Each row has a name. After each piece below comes the name of the row it's from, unless a question asks for something else. Each question is about the rows just above it.

[-21  -1 -42  23  14  -2 -12   0  27 -52  35  -8  30  33  17 -43 -15 -10
 -30   6 118 -72 -66 -49  11  26  -6 -10]  D
[ -5  19   1  40  16  20   6 -12   3  -3  -3   9  -2  -8  22  -7  11 -12
  25   0 -26   1  32  36   7   5  27 -18]  M
[ -8  23 -15 -27 -16 -16   5 -14  20  20  -2  24 -15  -3  -6 -27 -25 -10
 -21  21   4  -4 -23  -4  14   5  31   1]  K
[ -8  -7  -5 -21   6   1  41 -25  -2  24   9 -21  23   6 -24 -44  35  17
 -21 -32 -10   8  14   3 -65  10 -16  -3]  F
[ 16  -8  22 -12  -2 -12  25   3  -5 -18   6   7   5  36  -3 -26  27  -7
   0  11  32  20  19   0  40   9  -3   1]  Q
[-26 -10   1  -1 -11  14  -4  -8 -34  18   4   4   5  -9  10 -22 -12  17
  12  13   4 -21  -3  10  -6 -17  29   2]  E
[ 38 -14  10   0 -11  11 -25  18  23  -1 -11  41 -57 -20  -9 -50  -7 -21
 -29   0 -21  -2  15   2  -1  35  16 -38]  R
[-52 -24  28 -74 -57  -9  16  38 -23 -59 -54  -8 -59  15 -23 -75 -54  37
 -37 101  30 -35  -9   8  17   1 -60  -4]  V
[ 24  -5  -2  -8 -10 -39  13   1  -6  13   7 -22  19  15  26   9 -31  -8
 -29 -15  19  13  20 -29  17   0  -8  -2]  S
[ 15 -34   0   7   9 -21  -6  -9 -32   1 -33  22  14  15 -11  -9  19  14
  23  45   7   6  12  36 -11  -8  37  17]  Y
[-16  12 -37  45  34  24  15  -3  53   0 -19  10  13 -22  13 -21  29 -35
 -39   8   2  16  -3  19 -41 -21  28  -9]  Z
[  5  -7  -5 -21   6   1  41 -25  -2  24   9 -21  23   6 -24 -44  35  17
   6 -32 -10   8  14   3 -65  10 -16 -16]  L
Does one of the named rows hold [-35  -9] side by side, in this order? => yes
Which row holds these entries in another order? [ 40   9  -3   1  16  -8  22 -12  -2 -12  25   3  -5 -18   6   7   5  36
  -3 -26  27  -7   0  11  32  20  19   0] => Q

[-40  -4  22  15  55  -3  -7 103 -15] -> U
[ -3 -40  55  -4  15  22 -79 103 -15] -> H
[ -4 -15  23  -3  55 -40 103  15  -7] -> X
Does one of the named rows hold [-79 103] side by side, in this order? => yes
Is [ -4  15  23 -79] printed in one of the named rows, side by side and in this order? => no
Does one of the named rows hold [22 -4] side by side, in this order? => no
The next 2 entries after [ -3 -40  55  -4  15  22]: => [-79 103]
Put [-40 -15  -7  -4  -3  15  22  55 103] back in order: which row is it? => U
Is [15 -4 55] printed in one of the named rows, side by side and in this order? => no
Does one of the named rows hold [ 23  -3  55 -40] side by side, in this order? => yes

[-28  -8  17  37  54  68  73  72  64  52  36  13 -10 -30 -49 -63 -72 -77
 -71 -59 -41 -24  -1  22  43  58  69  75] = T
[  16   -2  -20   -2  -20  -40  -54  -70  -80  -92  -98 -101  -99  -91
  -83  -70  -58  -41  -21   -1   15  112   91   51    1  -48  -91 -110] = W
[ 84  36 -71 -84   1 -78 -17 -48 -48  50 -82 -19  18 -34  16 -83  31 -36
  62  80  72 -62  47  -1  63  72  83  78] = J
[-82 -84 -83 -78 -71 -62 -48 -34 -17   1  18  36  50  63  72  80  84  83
  78  72  62  47  31  17  -1 -19 -36 -48] = G
The next 2 entries after [-71 -84   1]: => [-78 -17]
[ -41  -21   -1   15  112   91   51    1  -48  -91 -110   16   -2  -20
   -2  -20  -40  -54  -70  -80  -92  -98 -101  -99  -91  -83  -70  -58] is which row reordered? => W
Is [72 63] printed in one of the named rows, side by side and in this order? => no
Which row holds these entries in another order? [ 78  83  72  63  -1  47 -62  72  80  62 -36  31 -83  16 -34  18 -19 -82
  50 -48 -48 -17 -78   1 -84 -71  36  84] => J
Among the named rows, does one hold [ 18 -34] next to each other, in this order? => yes
Put [-48 -36 -19  -1  17  31  47  62  72  78  83  84  80  72  63  50  36  18
   1 -17 -34 -48 -62 -71 -78 -83 -84 -82] back in order: which row is it? => G
Among the named rows, does one hold [-34  18] next to each other, in this order? => no

[-37  -1  -1 -38   0 -41  -5 -35 -39 -37 -40  -2 -36] = Nel
[ -7   3  12  -5   7   3  23   2  -2 -16  -2   7 -15] = Pup
[-91   7  10 -75   8 -73  24 -70 -85 -92 -81  10 -98] = tuge
[-47  11  12 -28   8 -20  37 -21 -37 -48 -31  15 -55] = rupon
[ 75   2  -5  73  -1  72 -10  70  73  80  75  -1  78] = ruduv
[-55   6   8 -44   6 -40  21 -36 -50 -56 -46   9 -60] = bir
Which row holds these entries in another order? [ 21 -36 -50 -56 -46   9 -60 -55   6   8 -44   6 -40] => bir
Among the named rows, does one hold [-70 -85] next to each other, in this order? => yes

[ 48 -62  24  80  57] = C
[ 44 107 105 -46 -27] = P
[-63  48  24  57  80] = N
[-63  80  48  57  24] = A
[  87 -115 -116  -89  -65] = B
Put [-62  24  48  57  80] back in order: which row is it? => C
What are the next 2 entries after [48 24]? => [57 80]
Which row holds these entries in another order? [ 57  24  80 -62  48] => C
Give the next 2 entries after [-62  24]. => [80 57]
Which row holds these entries in another order? [-116 -115  -89  -65   87] => B
Does one of the named rows hold [105 107] side by side, in this order? => no
What are the next 2 entries after [  87 -115]? => [-116  -89]

